Here is a tiny trained network, its code and every weight. The questions are about switching its units off for an input and a target symbol, where a switched-off unit gives its printed mean instead of its output.

import numpy as np


def w(rows, s, z=0):
    codes = np.array(rows[::2]) - 128.0
    scale = np.full(codes.shape[1], s)
    scale[-1] = z or s
    return codes * scale


def f(y):
    return y / 2 * (1 + np.tanh(0.7978845608 * (y + 0.044715 * y**3)))


def softmax(a):
    e = np.exp(a - a.max(-1, keepdims=True))
    return e / e.sum(-1, keepdims=True)


def log_softmax(a):
    a = a - a.max(-1, keepdims=True)
    return a - np.log(np.exp(a).sum(-1, keepdims=True))


def net(x, mask):
    ids = ['γζηθξπσψω'.index(c) for c in x.split()]
    T = len(ids)
    res = E[ids] + P[:T]
    u = 0
    for l in range(2):
        r = res
        for j in range(2):
            rows = slice(3 * j, 3 * j + 3)
            q, k, v = (r @ M[l][rows].T for M in (Q, K, V))
            z = softmax(np.where(np.tri(T) > 0, q @ k.T / 3**0.5, -1e9)) @ v
            o = O[l][rows]
            res = res + np.where(mask[u + j], z, o[:, -1]) @ o[:, :-1]
        u += 2
        y = f(res @ A[l][:, :-1].T + A[l][:, -1])
        res = res + np.where(mask[u : u + 8], y, B[l][:, -1]) @ B[l][:, :-1]
        u += 8
    return log_softmax(res[-1] @ U[:, :-1].T + U[:, -1])


Q, K, V, O, A, B = {}, {}, {}, {}, {}, {}
E = w([
[200,197,146],'γ',
[186,253,159],'ζ',
[83,57,219],'η',
[81,59,143],'θ',
[75,51,149],'ξ',
[20,253,151],'π',
[114,204,32],'σ',
[62,89,22],'ψ',
[223,115,242],'ω',
],0.012)
P = w([
[222,54,27],'0',
[197,100,63],'1',
[171,123,87],'2',
[123,142,97],'3',
[91,174,141],'4',
[62,190,161],'5',
[59,195,175],'6',
[37,212,184],'7',
[20,213,197],'8',
[3,216,204],'9',
[49,206,204],'10',
[58,185,173],'11',
],0.0037)
Q[0] = w([
[50,2,227],'0.h0',
[101,239,79],'0.h0',
[81,196,196],'0.h0',
[99,25,119],'0.h1',
[169,151,238],'0.h1',
[29,111,154],'0.h1',
],0.0091)
K[0] = w([
[50,147,75],'0.h0',
[165,113,184],'0.h0',
[35,117,254],'0.h0',
[118,138,20],'0.h1',
[92,88,184],'0.h1',
[112,177,123],'0.h1',
],0.012)
V[0] = w([
[115,167,94],'0.h0',
[129,191,2],'0.h0',
[155,217,84],'0.h0',
[203,142,98],'0.h1',
[96,58,190],'0.h1',
[78,145,77],'0.h1',
],0.0069)
O[0] = w([
[168,217,150,141],'0.h0',
[253,192,41,69],'0.h0',
[166,240,40,254],'0.h0',
[93,57,48,187],'0.h1',
[129,160,222,16],'0.h1',
[126,234,92,83],'0.h1',
],0.0042,0.00095)
A[0] = w([
[190,127,112,179],'0.n0',
[189,94,100,131],'0.n1',
[128,126,209,165],'0.n2',
[232,132,176,128],'0.n3',
[81,57,50,191],'0.n4',
[120,63,100,158],'0.n5',
[152,254,198,253],'0.n6',
[162,193,161,154],'0.n7',
],0.0082,0.0057)
B[0] = w([
[172,37,134,148],'0.n0',
[102,83,195,128],'0.n1',
[199,1,120,163],'0.n2',
[217,48,174,150],'0.n3',
[89,37,63,163],'0.n4',
[43,86,139,135],'0.n5',
[241,137,99,255],'0.n6',
[178,94,57,168],'0.n7',
],0.0054,0.0099)
Q[1] = w([
[254,130,156],'1.h0',
[154,89,91],'1.h0',
[190,26,143],'1.h0',
[16,137,139],'1.h1',
[179,109,220],'1.h1',
[100,135,238],'1.h1',
],0.0078)
K[1] = w([
[49,254,153],'1.h0',
[44,74,164],'1.h0',
[76,145,104],'1.h0',
[134,34,145],'1.h1',
[118,132,178],'1.h1',
[184,117,240],'1.h1',
],0.0087)
V[1] = w([
[200,181,245],'1.h0',
[135,38,92],'1.h0',
[82,70,155],'1.h0',
[3,141,60],'1.h1',
[104,124,167],'1.h1',
[131,183,146],'1.h1',
],0.0072)
O[1] = w([
[255,36,81,79],'1.h0',
[132,225,148,253],'1.h0',
[179,146,170,82],'1.h0',
[44,165,67,30],'1.h1',
[142,80,64,27],'1.h1',
[151,130,107,86],'1.h1',
],0.0065,0.0037)
A[1] = w([
[84,35,192,122],'1.n0',
[212,189,135,159],'1.n1',
[108,227,45,254],'1.n2',
[202,176,86,89],'1.n3',
[77,217,79,180],'1.n4',
[208,119,142,65],'1.n5',
[93,62,16,145],'1.n6',
[208,255,88,4],'1.n7',
],0.0081,0.0071)
B[1] = w([
[73,151,74,151],'1.n0',
[112,67,92,247],'1.n1',
[179,156,128,255],'1.n2',
[62,132,86,187],'1.n3',
[162,146,169,206],'1.n4',
[15,87,106,190],'1.n5',
[132,135,254,181],'1.n6',
[33,178,158,193],'1.n7',
],0.0084,0.0099)
U = w([
[65,105,176,56],'γ',
[19,116,161,98],'ζ',
[254,86,100,157],'η',
[71,124,32,67],'θ',
[41,118,153,62],'ξ',
[217,183,80,149],'π',
[124,187,214,118],'σ',
[175,122,73,73],'ψ',
[211,78,192,254],'ω',
],0.0073,0.0049)

Each question gives the input, a string of symbols that net reads in full, and the target symbol t.
The units are the heads (3 rows each of Q, K, V and O) and the neurons (one row each of A and B). Each row of codes is followed by its name. A weight is (code - 128) times the scale printed after its matrix; where a second scale follows, it is the last column's (O, A, B and U).
mask holds one flag per unit, layer by layer, with each layer's heads first. A switched-off unit (its flag False) gives its mean, the last column of its rows in O or B, instead of its output. The means were averaged over made-up inputs and are rounded, as every weight is.
A unit's drop is (log p(t) with every unit on - log p(t) with that unit switched off) / (log p(t) with every unit on - log p(t) with every unit switched off).
The circuit of an input: a set's keep is (log p(t) with only the set's units on - log p(t) with every unit switched off) / (log p(t) with every unit on - log p(t) with every unit switched off). Starting from the 12 units with the biggest drops (on a tie, the unit counted first), units are removed one at a time, each time the one whose removal leaves the highest keep (on an exact tie, the one counted first), for as long as the keep stays at least 0.8.
units of the circuit, in order: the units of the circuit, biggest drop first
unit that matters most: the unit with the biggest drop
top k neurons in layer l: the k neurons of layer l with the biggest drops, biggest first
which heads matter: for each layer, one digit per head in row order, 1 if its drop is at least 0.15 and else 0, layers parted by /
drop when u is switched off: that unit's drop, to one decimal
input σ σ ζ ξ σ σ ψ π π σ, target π: units of the circuit, in order -> 1.n2, 1.n5, 0.h0
input ζ ζ σ ξ ψ ζ σ, target σ: unit that matters most -> 1.n6
input ψ θ γ, target σ: units of the circuit, in order -> 1.h0, 1.n7, 0.n6
input θ θ γ ξ ζ, target ζ: top 4 neurons in layer 1 -> 1.n7, 1.n5, 1.n3, 1.n1
input ψ ψ ζ, target σ: units of the circuit, in order -> 1.h0, 1.n7, 0.n6, 0.n3
input γ ζ γ ζ ψ, target σ: which heads matter -> 01 / 01
input σ σ γ γ σ γ σ η ζ σ ω ψ, target ω: top 2 neurons in layer 0 -> 0.n4, 0.n6
input ψ ξ ξ, target σ: units of the circuit, in order -> 1.h0, 1.n1, 1.n5
input π σ η ψ π π ψ η σ, target σ: which heads matter -> 00 / 01
input ψ γ ψ γ ζ π η ω ζ, target η: top 2 neurons in layer 0 -> 0.n6, 0.n2
input γ ψ ζ, target σ: top 4 neurons in layer 0 -> 0.n6, 0.n3, 0.n4, 0.n7
input η ψ ψ ξ, target σ: top 2 neurons in layer 1 -> 1.n1, 1.n4
input ζ ψ γ, target σ: top 2 neurons in layer 1 -> 1.n7, 1.n4
input ζ ξ γ, target ζ: unit that matters most -> 1.n7
input ζ ξ ξ, target ζ: top 2 neurons in layer 1 -> 1.n0, 1.n2
input η σ ω σ π, target η: top 2 neurons in layer 1 -> 1.n7, 1.n6
input ξ γ ζ, target ζ: top 3 neurons in layer 1 -> 1.n7, 1.n5, 1.n3
input σ π θ ζ, target θ: top 3 neurons in layer 1 -> 1.n3, 1.n5, 1.n7
input σ ζ ζ π θ γ σ θ γ γ σ ζ, target θ: top 2 neurons in layer 1 -> 1.n3, 1.n7
input ζ ζ γ, target θ: top neuron in layer 1 -> 1.n5
input π ζ σ σ γ ω ζ ω, target η: top 2 neurons in layer 1 -> 1.n7, 1.n6
input σ ψ η, target σ: top 2 neurons in layer 0 -> 0.n6, 0.n4
input ψ σ η ω ψ, target ω: drop when 1.n6 is switched off -> 1.1
input ζ ξ ω σ, target ω: drop when 1.n6 is switched off -> 0.7
input ζ π ξ ξ ξ σ π ψ, target σ: drop when 1.h1 is switched off -> 0.2
input ξ ζ ω γ γ η ξ γ ω ω σ, target ω: drop when 1.h1 is switched off -> 0.1
